Rows, each with the band of its hidden value:
(in the rows, 128 means zero)
[105 128 149 115 144 146 130 127 129 130 122 131 196 156  81 145 158 139
 100 121 122 158 129 126 129 106 246  91 138 124 140 128 118 113  95 117
 139 157 129 129 143 123 121 183 193 108 142 146 152 153 158 122 135 114
 202 201] -> J704
[136 120 166 128 147 109 137 114 144 133 189 137 125 142 118 144 253 145
 134 125 117 155 129 199 165 131 103 119 132 128 139 120 103 112 121  47
 146 156 154  76 141 143 117 195 144 114 148 138 241 112 157 177  70 104
 143 136] -> J899
[154 119 168 114 148 158 126 115 142 132 117 133 116 140 112 141 174 137
 143 126 125 154 127 136 119 136 136 113 136 127 108 150 183 111  64 113
 125 163 128 126 138 198 110  55 145 148 149 137 168 105 175 130  76 198
 226 174] -> J899
[120 120 154 111 151  43 180 109 157 134  96 224 121 141 116 131 182 156
 140 131 127 148 130 148 127 115 130 140 133 130 151 116 134 123  84 105
  62 129 123 128 161 110 155 178 191 121 181 101  98 106 164 135 121 107
 169 132] -> J704
[118 102 170 111 135 123 119 130 121 201 118 123 112 147 104 147 156 141
 135 119 191 161 134  32 127 136 130 107 126 123 127 130 118 108 110 118
 136 110 178 142 179 117 139 178 148 153 173 152 149  94 150  74  65 111
 150 140] -> J948
[105 102 163  69 157 103 144 103 131 131 138 144 129 138  67 134 185 116
 142 139 139 148  31 145 122 110 113  68 128 128 148  69 106 109 158 105
 162 182 125 110 130 160 129 179 154 125 170 140 157 105 157 135 139 112
 181 136] -> J980
[106 118 106 117 134  84 128 123 123 131  76 125 115 147 115 141 111 139
 103 130 121  64 111 128 123 162 135 115 124 108 255 134 114 111 132 112
 123 144 130 188 144 127 137 183 131 131 142 142 145 104 160 117  61 122
 154 131] -> J980
[128 115  99 189 135 107 123 116 112 132 119 102 121 154 118 151  30  96
 105 133 112 111 130 107  82  98 134 146 140 124 162 122  70 108 112 117
 104 176 131 163 147 109  56 148 153 131 136 129 138 107 153 105 158 120
 145 137] -> J899
[ 14 119 170 107 142 116  94 139 128 135  86 153 112 111 178 146  97  91
  71 123 123 163 130 127 126 115 133 111  76 152 132 125 137 108 112 118
 192 167 121 128 142 126 134 175 106 144 142 107 147 104 109 118 150 160
 154 135] -> J948
[114  88 167  69 133 120 127 127 115 135 120 129 134 127  99 145 161 145
 134 137 121 138 132 135 126 111 151  98 127 123 126 141 112 101  73 118
 247 157  98  68 125 123 180 174 128 144 135 136 150 218  82 116 184 111
 140 131] -> J899
[124 153 145  73 149 119 139 100 144 138 135 197 121 143 116 137 176 135
 136  89 125 146 131 141 124 145 102 116 124 122 143 176 107 114 117 111
 152 162 128 140 135 141 216 186 107  83 139 137 151 111 159 130  95 113
 163  59] -> J948
[102 148 163 110 146 185 138 111 129 132 233 134 128 146 113 139 178 137
 138 127 121 171  90 195 158 112 136 101 143 128 103 121 114 112 118 104
 147 161 151  62 137 145 129 174 147 103 148 169 155 117 166 127 125 112
 168 139] -> J980
[ 23 161 176 113 140 140 133 146 131 131 125 144  68 148 119 144 168 158
 153 122 126 160 126 130 127  89 109 115 129 125 121 126  64  79 118 115
 144 100 128 128 140 131 138 191  57 131 142 131 151  38 160 150  82 163
 157 142] -> J899
[106 105 153 122 141 121 133  76 160 133  86 139 111 145 205 143 170  94
 136 124 122 159 126 134 126  98 105 115  95 126  77 127 192 113 111 160
 153 160 121 119 141 131 142 189  89 127 132 144 123 150 158 126 136 115
 157  41] -> J980
[110 121  13 113 141 117  98 162 127 133 111 138 114 159 114 142 166 137
 137 120 139 156 124 128 132 103 179 129 128 126 132 128 112 105 116 116
 136 157 141  57 137 211   1 190 133 185 148 136 133  47 172 160 139 118
 159 137] -> J899
[ 88 197 162 112 136 121 184 128 126 133 119 138 134 145 120 145 147 138
 132 125  93 160  88 123 123 106 188  92 126 124 133  43 119 118 116  78
 136 165 130 134 141  98 154 219 130  93 144 137 139 154 148 117 111 139
 151 151] -> J899
[108 192 232 111 131 180 134 119 152 132 125 136 115 148 188  87 175 137
 148 124 111 179 221 137 124 127 140 138 125 132 121 124 122 119 120 112
  92 157 130  76 138 137 135 119 136 128 143 139 153 108 128 120 140 116
 161 136] -> J704
[144  86 176 127 143 108 135 133 142 134 124 132 105 149 119 157 164 102
 134 133 120 164 131 130 121  58 129  51 126 125  93 131 117 116 115 148
 135 154 131 129 142 117 140 191 146  64 141 133 149 101 122 114 229  88
 168 120] -> J948
[112 115 149 108 138 114 129 126 127 136 122 135 116 130  95 142 122 136
 132 156 127 110 129 129 127 106 102 103 144 101 185 129  52   1 116 123
 144 162 131 127 156 126 137 181 129 158 126 137 168 108 155 116   8 119
 158 135] -> J899
[148 110 179 110  90 179 126 126 105 138 176  90  97 151 114 145 164 138
 126 156 129 157 128 134 127  87 135 113 128 124 137 131  90 112 182 116
  92 152 130 136 188 126 143 175 108 126 173 136 153  94  79 116 132 114
 144 136] -> J704
[133 122 172  73 125 114 133 118 135 131 127 139 126 146  76 141 178 139
 137 124 121 147  92 100  92 141 132  52 126 127 139 124 136 152 116 111
 105 156  80 152 138 131 129  64 140 124 145 141 155 107 153 120 134 189
 196 151] -> J980
[166 118 168 111 144 109  94 105 135 134 124 133 118 177 114 144 180 129
 183 110 195 163 128 133 126 128 111 148 128 127 140 127 148 133 120 115
 143 158 136 129 138 132 138  33 142 128 130 137  95  68 154  78 156 109
 164 102] -> J980
[112 119 171 109 216 165 137 136 120 110 200 126 145 149  57 114 156 138
 132 132 120 161  96 124 126 112 128  80 164 123 101 107 114 111 128 119
 127 156 127 100 116 116 137 170 125 123 142 136 156 144 158 112 153 119
 151 139] -> J980
[109 119 196 112 141 201 131 127 131 134 128 135  72 147 156 144 102 133
 133 121  87 146 192 130 125  97 134 106 125 125 129 178 111   9  88  88
 142 156 129 127 143 129 135 182 131 134 143 137 148 105 157 119  11 176
 120 140] -> J704
[105 147 125  97  60 110 139  69 142 133 141 139 116 129 135 154 167 136
 132 124 121 131 127 134 130 114 139 119 118 126 141 148  91 116 117 110
 145 167  85 170 134 130 146 182 102  78 138 134 154  85  57 169 131 115
 160  90] -> J704
[109 189 182 128 140 137 136 125 128 132 117 140 126 147 118 116 163 143
 153 113  60 123 128 129 123 106 141 158 126 125 136 131  85  24  50  94
 143 188 130 131 126 151 199 198 130 127 150 138 144 162 156 123 136 111
 159 137] -> J704
[109 118  41 114 124 115 133 153 144 134 115 136  69 146 109 135 174 136
 230 126 125 119 127 142 139 109 135 116 128 127 142 116 109 118 171 118
 175  37 126 124 137 139 128 180 119 130 145 139  88 108 157 151  97 113
  45 131] -> J980
[ 79 112 171 104 139 118 131 176 111 148  53 164 114 147 115 145 170 140
 129 122 128 152 133 127 124  67 133 180 126 146 134 131 117 107 114 111
 178 158 130  54 144 124 124 183 125 178 225 136  97 114 152 119 142  70
 152 136] -> J899

[ 77 128 101 145 115 151 153 132 168 120 134 123 161 168 129  80 182 124
 148 130 138 185 151 125 126 131 123 127 137 119 124 127 169  97 131 121
  93 132 157 124 120 150 115 151 163 143  62 150 113 165 102 104 160 134
 128 160 104 156 120 146  91 122 157 121 128  71 140 115 135 156 137 177
 154 121 110 131 125 149 134 107 153 131 100 169 170 181 148 127 170  79
 135  78  67 168 159 147 110 120  84  93 158 113 196 150  91 112 109 135
 117  93] -> Q
[137 144 174 104 174 138 112  91 135 103 107 145  96 104 144 144  53 123
  54 127 143 107  96 115  97 143 126 135 132 143  97 151 110 113 142 119
 178 100 111 138 129 106 147 127 113 149 177 129 142 151 137 160 100 109
 151 126 137 111 118 106 166 136 133 116 121 164 136 169  75 111 124  72
 119 152 116 175 134 118 123 198  99  95 119  87 122 104 112 122 127 150
 129 173 184  92  95 100 169  80 147 127 117 156 131 138 132 166 111  95
 161 151] -> W
[138 158 127 131 138 134 102 163 112 131 136 176 116 147 130  84 108 120
  83 132 125 121  92 139 121 124  93 123 118 107 108 129 119 122 117 160
 164 122 139  66 134 165 131 160 107  18 130 168 148 147 129 185 107 126
 197 112 118 129  98 107 160 114 143 117 148 172  88 128 109 177 189 140
 149 121  85 143 127 129 129 172 138 136 117  94 142 174 127 136 162 109
 188 152 113  38 125 113 124 149 134 139 134 119 109 112  93 154 152 133
 110 118] -> L
[101 117 124 143 147  22  71 150 173 126 132 134 181 148 114 146  93 167
 176 131 114 174 105 145 131 150 118 150 125 127 110  85 151 137 135 103
 124 178 178 125 148 151 123 104 101  60 179 131 137 174 101 116 155 130
 120 143 126  94 152 150 138 139 126 158 112 171 133 120 160 140  95 126
 131 119 142  97 121 121 131  89 114 138 133 158 142 121 145 114 144 117
 114 132  85 111 215 169  65 154  86 109  79 203 134 120  70 143 155 114
 131 127] -> L
[176 122 118 123  87 190 127 154  68 157 142 136  74 114 128 115 156  92
 114 110 109  80 144 123 167 104 139  96 106 131 161 160  98 127  71 160
 126 106  75 118 115 113 143 146 148 165  79 116 113  72 163 135 110 135
 119 106 139 141 131 130 115 110 108 114 146  84 118 108 142 134 164 115
 123 134 139 111 142 116 137 152 146 126 147 100  99 107 123 135 105 146
 160 124 165 143  86  98 153 124 159 168 166  62  94 115 173  76 137 141
 115 119] -> L
[168 107 176 123 224  56 102  11 153  88  37 108  13 149 138 148 107 136
 154 153 156 118 167 154 141 149 111 121 162 130 120  93  22 220 237 197
 124 127  88 134 175 129  92 116 141   1 213 163 255 147 100 163  53 120
 211  39 121  96 119 119 195 137 100 119  97 184  61 127  88  81 133 167
 158  41  89 230 114 176  60 120 118 137 183  86 132  83 119 165 105  88
 133 203 190 121 115  90 136 243 230 117  32 217  47 107 203 255 159 207
  99 238] -> W
[143 112 178 116 183  39  75 122 158 130 117 160 109 114 139 162  61 147
 138 121 104 165 136 147 134 151 140 128 110 142 108 124 112 135 124  90
 122 138 145 152 139  95 158 107 116 184 175  99 145 129 110 114 128 137
 114 132 137  92 151 130 147 133 103 139 109 150 145 151 139  86  98  92
 121 110 172  89 145 121 138 164 100 100 169 126 111  70 144 117 112 135
 101 156 189 162 198 135 110 123 132 122 106 167 109 136 127 146 133 104
 138 157] -> W
[169 128 144 133 135  29  65 179 130 161 147 190 130 125 119 124  86 150
 138 123 106 175 127 172 158 128 108 123  95 115 114 118 121 136  95 109
 122 163 182  94 150 123 164 129  84  84 169 119 126 121 108 132 135 147
 153 128 130  95 138 119 162 125 115 137 134 153 107 133 152 133 148 139
 138 111 162  64 135 119 147 154 116 121 166 120 114 111 153 129 115 123
 143 157 151 118 218 139  81 159 131 140 123 164  69 113 110 147 167 115
 110 131] -> M
[146 135 162 120 142  68 106 136 113 121 125 131 135  88 125 177  63 159
 105 137 139 114  91 132 104 143 136 160 135 129 101 114 118 146 154  92
 168 142 156 145 142 102 145  93  79 113 199  99 130 122 130 151 129 113
 129 144 144  99 122  97 165 150 123 145 121 195 130 172 109 104  83  92
 100 159 150 139 116 123 134 113  88 126 128 119 100 102 107 124  96 164
 101 187 135  90 126 141 125 124 125 132  92 169  93 121 141 160 135  93
 147 155] -> M
[126 119  78 159  64 114 171 168 105 156 155  87 178 126 107 130 215 152
 160 138 143 107 147 134 140  83 133 142 141  99 144 122 170 132 146 113
  98 152 173 129 127 133 111 111 110  98 111 122  98  89 123  99 161 136
 103 161 122 154 108 118 101 133 140 142 142 112 128 114 159 133 115 200
 119 135 140  89 116 140 132  40 143 167 126 175 126 167 116 129 110 127
 111 110  63 135 125 167  99 159  85 128 142 100 118 124 128 103 138 147
 102 111] -> Q
[131 123 109 148  81  99 167 157  97 138 149  87 182 100 108 174 124 173
 158 148 155  97 120 133 114 113 133 179 149 103 133 119 169 148 171  99
 122 154 172 140 131 112 114  91  86 109 168 105 109  85 118 111 154 124
 105 173 135 133 111 106 123 147 146 147 140 156 133 148 120 109  76 174
  92 161 147 111 103 141 133  42 113 162 117 161 112 149  96 128  92 153
  80 158  68 123 113 168 113 147  98 122 127 128  96 125 152 131 131 119
 126 133] -> Q
[101 161 144 124 162 150 126 106 167  91 108 148 110 151 142  97  99 123
  80 140 151 132  96 122  91 149  97 134 138 127 100 122 124 115 147 155
 164 113 120  98 135 158 123 155 133  59 136 174 158 190 121 179 104 110
 178 110 116 130 101 108 157 128 157 114 130 170  71 145  71 153 151 135
 154 118  74 200 129 139 117 175 121 124 102  97 161 170 119 132 172 103
 165 155 116  69 115 103 151 123 131 114 115 150 156 127  93 177 117 134
 128 132] -> W
[183 117 136 123 129 162 122 109  81 147 114 142  45 120 129 120 138  99
 119 122 119  79 160 145 176 108 131  91 117 126 153 142  59 158 121 183
 132 108  72 112 132 117 120 143 143  94 121 136 155  73 148 150  85 136
 178  61 134 124 127 121 147 109 101 105 134 116  91 107 127 123 182 140
 141  98 121 135 132 133 112 153 144 136 171  92 104  97 121 152 101 130
 168 155 194 137  71  81 150 174 205 160 140  92  71 105 189 131 155 169
 100 155] -> L
[101 137 135 109 167 194 133  75 171  93  96 140  78 151 149  84 117  95
  96 124 143 136 135 116 115 152 118 101 135 143 117 144 107 107 137 161
 121  84  81 124 120 139 131 161 177 145  81 163 157 172 118 147 100 120
 160 103 114 142 118 142 123 114 138  95 118  95 119 130  99 136 157 128
 159 103  86 188 142 142 106 192 139  98 112  98 159 137 135 135 163  98
 159 114 159 142 105  92 165 105 156 117 147 130 181 145 128 147 104 147
 126 136] -> W
[172 150 129 118 104 164 125 169  67 140 139 142 130  91 117 132  92 121
  67 129 127  60  69 116 119  99 122 134 121 121 125 139 126 137 105 149
 192 114 106  98 124 132 134 137  82  97 158 122 113 101 165 180  96 112
 151 115 144 124 108  94 161 125 129 123 153 183 103 139  99 153 156  82
 105 161 112 146 123 109 138 145 118 138 122  83 100 123  94 129 117 167
 163 169 125  25  60 106 166 109 143 161 128  98  88  99 136 121 141 109
 134 125] -> L
[ 64 119 145 119 171 135 129  53 215  94  90 105 105 154 148 127 114 106
 180 122 126 167 151 106 109 189 142 116 142 167 126 109 126 129 148 127
  94 116  91 175 121 135 110 123 191 187  99 142 166 195 115  93 121 121
  87 123 124 126 159 176 101 131 119 129  91  83 168 117 129 106  90  85
 154  97 120 162 136 129 103 147 131  96 127 144 159  99 154 118 164  91
 105  79 143 195 165 124 130  89 128  83 103 175 216 157 113 127  99 129
 153 139] -> W
[ 69 132 153 133 187  64 125  80 205  80  94 121 145 147 134 140 105 158
 145 141 155 176 126 127  86 160 119 152 156 134  96  93 144 136 194  98
 124 141 157 150 142 135 113 117 136 101 167 141 164 203 100 119 134 115
 128 146 115 106 124 129 141 149 147 135 103 157 137 159  97 112  80 132
 142 113 116 173 126 147 112 117 111 122 114 145 160 137 132 125 150 105
  97 139 122 142 163 152 112 131 109  86  81 187 171 151  93 192 112 117
 132 152] -> L
[121 110 105 154 100  58 134 136 132 151 142 108 170 146 110 140 197 162
 195 134 128 164 159 155 146 109 132 148 129 108 132 110 151 152 148 100
  80 178 175 124 139 126 110 106 117  98 121 114 128 108 106  82 171 144
 105 149 121 131 135 139 114 139 130 148 122 111 132 112 175 127 107 193
 132 108 160  73 117 141 132  53 135 158 148 183 129 141 145 130 112 106
  99 108  81 165 187 176  74 183  90 118 118 141 114 128 131 126 147 145
 105 128] -> Q
